Below is a small trained network, with its code and all its weights. Each question gives an input and a target symbol and asks what happens when units are switched off, that is, made to give their printed mean instead of their output.

import numpy as np


def w(rows, s, z=0):
    codes = np.array(rows[::2]) - 128.0
    scale = np.full(codes.shape[1], s)
    scale[-1] = z or s
    return codes * scale


def f(y):
    return np.maximum(y, 0)


def softmax(a):
    e = np.exp(a - a.max(-1, keepdims=True))
    return e / e.sum(-1, keepdims=True)


def log_softmax(a):
    a = a - a.max(-1, keepdims=True)
    return a - np.log(np.exp(a).sum(-1, keepdims=True))


def net(x, mask):
    ids = ['βγδεζημξτψ'.index(c) for c in x.split()]
    T = len(ids)
    res = E[ids] + P[:T]
    q, k, v = (res @ M[0].T for M in (Q, K, V))
    z = softmax(np.where(np.tri(T) > 0, q @ k.T / 3**0.5, -1e9)) @ v
    res = res + np.where(mask[0], z, O[0][:, -1]) @ O[0][:, :-1]
    y = f(res @ A[0][:, :-1].T + A[0][:, -1])
    res = res + np.where(mask[1:17], y, B[0][:, -1]) @ B[0][:, :-1]
    return log_softmax(res[-1] @ U[:, :-1].T + U[:, -1])


Q, K, V, O, A, B = {}, {}, {}, {}, {}, {}
E = w([
[59,175,134,180,133],'β',
[124,2,153,66,112],'γ',
[140,116,146,86,173],'δ',
[109,234,179,166,90],'ε',
[180,102,182,99,131],'ζ',
[69,104,107,132,161],'η',
[10,107,142,186,91],'μ',
[99,129,159,124,138],'ξ',
[133,164,171,217,116],'τ',
[213,59,109,235,43],'ψ',
],0.016)
P = w([
[199,212,115,70,10],'0',
[162,189,30,110,101],'1',
[80,154,137,110,4],'2',
[157,168,50,124,125],'3',
[70,131,164,119,45],'4',
[147,154,70,138,153],'5',
[68,118,186,132,79],'6',
[143,138,87,149,185],'7',
[70,101,211,138,113],'8',
[142,124,108,164,216],'9',
[72,97,232,146,150],'10',
[156,140,84,150,177],'11',
],0.011)
Q[0] = w([
[23,139,253,57,93],'head 0',
[104,144,81,118,177],'head 0',
[192,166,41,99,96],'head 0',
],0.017)
K[0] = w([
[149,70,248,226,167],'head 0',
[101,168,123,74,144],'head 0',
[137,201,118,70,55],'head 0',
],0.015)
V[0] = w([
[139,104,113,133,103],'head 0',
[184,86,113,179,81],'head 0',
[148,101,234,254,201],'head 0',
],0.0077)
O[0] = w([
[120,77,147,175,119,154],'head 0',
[119,11,130,208,46,212],'head 0',
[133,157,58,110,1,2],'head 0',
],0.0061,0.00058)
A[0] = w([
[151,60,10,150,153,125],'neuron 0',
[186,66,57,53,178,36],'neuron 1',
[99,105,78,125,89,88],'neuron 2',
[157,146,65,228,108,90],'neuron 3',
[198,89,142,111,138,104],'neuron 4',
[94,152,126,164,108,151],'neuron 5',
[165,139,95,153,184,72],'neuron 6',
[124,158,143,122,61,161],'neuron 7',
[159,155,134,199,70,117],'neuron 8',
[150,196,83,197,174,50],'neuron 9',
[135,107,106,85,21,138],'neuron 10',
[113,163,69,114,124,235],'neuron 11',
[157,78,111,217,130,150],'neuron 12',
[112,132,250,110,136,97],'neuron 13',
[147,140,41,170,197,52],'neuron 14',
[176,126,56,132,155,255],'neuron 15',
],0.014,0.0056)
B[0] = w([
[78,43,75,152,135,195],'neuron 0',
[174,156,91,129,2,160],'neuron 1',
[185,84,152,121,114,172],'neuron 2',
[67,171,115,188,79,222],'neuron 3',
[96,126,57,130,160,161],'neuron 4',
[188,148,138,126,133,238],'neuron 5',
[114,160,118,185,131,181],'neuron 6',
[80,72,92,105,86,253],'neuron 7',
[142,85,135,93,201,254],'neuron 8',
[126,47,178,25,67,208],'neuron 9',
[101,234,156,96,141,248],'neuron 10',
[88,146,109,195,150,226],'neuron 11',
[209,131,165,96,112,237],'neuron 12',
[169,92,97,220,142,227],'neuron 13',
[99,207,43,101,115,203],'neuron 14',
[198,109,201,100,197,230],'neuron 15',
],0.022,0.0056)
U = w([
[112,122,87,140,79,36],'β',
[157,219,67,156,113,34],'γ',
[164,174,99,182,146,2],'δ',
[114,76,113,149,156,16],'ε',
[81,136,58,108,160,97],'ζ',
[83,158,187,193,239,209],'η',
[45,77,156,145,116,68],'μ',
[92,129,137,254,88,227],'ξ',
[53,214,119,126,88,184],'τ',
[145,153,157,137,101,139],'ψ',
],0.0096,0.0041)

Each question gives the input, a string of symbols that net reads in full, and the target symbol t.
The units are the heads (3 rows each of Q, K, V and O) and the neurons (one row each of A and B). Each row of codes is followed by its name. A weight is (code - 128) times the scale printed after its matrix; where a second scale follows, it is the last column's (O, A, B and U).
mask holds one flag per unit, heads first, then neurons. A switched-off unit (its flag False) gives its mean, the last column of its rows in O or B, instead of its output. The means were averaged over made-up inputs and are rounded, as every weight is.
A unit's drop is (log p(t) with every unit on - log p(t) with that unit switched off) / (log p(t) with every unit on - log p(t) with every unit switched off).
The circuit of an input: a set's keep is (log p(t) with only the set's units on - log p(t) with every unit switched off) / (log p(t) with every unit on - log p(t) with every unit switched off). Starting from the 12 units with the biggest drops (on a tie, the unit counted first), units are removed one at a time, each time the one whose removal leaves the highest keep (on an exact tie, the one counted first), for as long as the keep stays at least 0.8.
circuit, biggest first: the units of the circuit, biggest drop first
unit that matters most: the unit with the biggest drop
k most important neurons: the k neurons with the biggest drops, biggest first
drop when u is switched off: that unit's drop, to one decimal
input δ ξ τ η ξ, target τ: 4 most important neurons => neuron 10; neuron 15; neuron 7; neuron 0
input ψ τ ψ ξ ψ τ β, target ψ: circuit, biggest first => head 0; neuron 12; neuron 5
input η τ τ ε ξ η ξ δ τ γ μ, target τ: 2 most important neurons => neuron 10; neuron 15
input τ ξ μ ξ γ ξ ε, target ξ: unit that matters most => neuron 13
input η η ξ β, target τ: circuit, biggest first => neuron 13; neuron 3
input ε γ ξ β ξ ξ τ δ ξ μ, target ξ: circuit, biggest first => head 0; neuron 3; neuron 11
input δ ψ ε τ ξ η η ψ ξ, target ψ: circuit, biggest first => head 0; neuron 10; neuron 12; neuron 2
input η ξ ξ τ ξ η η ξ τ η ξ, target τ: circuit, biggest first => head 0; neuron 10
input η ζ η τ ζ, target τ: circuit, biggest first => neuron 10; head 0
input ξ δ τ η η, target τ: 4 most important neurons => neuron 10; neuron 13; neuron 15; neuron 8
input τ η ξ γ δ, target ξ: circuit, biggest first => neuron 13; neuron 8
input ξ δ ξ ψ ξ β ξ, target ξ: 3 most important neurons => neuron 13; neuron 15; neuron 9
input ε μ ψ β δ, target ψ: 3 most important neurons => neuron 12; neuron 10; neuron 11
input η μ τ η ξ η τ ξ τ η τ, target τ: 4 most important neurons => neuron 10; neuron 7; neuron 3; neuron 15
input ξ η τ η ξ β τ ξ ε τ δ η, target ζ: circuit, biggest first => neuron 14; neuron 0
input ξ ξ η, target ξ: 4 most important neurons => neuron 8; neuron 15; neuron 10; neuron 9
input ε ξ η ψ δ, target ψ: circuit, biggest first => head 0; neuron 12; neuron 10; neuron 2
input μ β ξ μ ψ ξ ε, target ψ: 4 most important neurons => neuron 10; neuron 8; neuron 5; neuron 12
input γ η η τ γ, target τ: circuit, biggest first => neuron 10
input δ ε τ ψ τ ψ ξ η δ, target ξ: circuit, biggest first => neuron 13
input ξ ξ ψ ξ ε, target ψ: 4 most important neurons => neuron 10; neuron 8; neuron 12; neuron 5
input η ψ ξ ψ δ ξ ξ τ ψ, target ψ: 4 most important neurons => neuron 12; neuron 10; neuron 8; neuron 3
input η ξ ξ ξ δ ξ ξ δ δ β ξ, target ξ: 2 most important neurons => neuron 13; neuron 8
input η ξ ψ ψ, target ε: 4 most important neurons => neuron 0; neuron 15; neuron 8; neuron 12
input η τ τ ξ ξ β ξ ψ, target ε: 3 most important neurons => neuron 0; neuron 15; neuron 12
input ψ ξ ξ ξ η η β η ξ τ ε, target τ: drop when neuron 15 is switched off => 0.4
input η η ξ τ ξ ξ η ξ ψ, target ψ: drop when neuron 12 is switched off => 2.2
input ξ ξ ξ ε δ ξ, target η: drop when neuron 7 is switched off => 0.4
input ξ ξ η ξ ξ η τ ξ ε γ, target β: drop when neuron 0 is switched off => 0.3
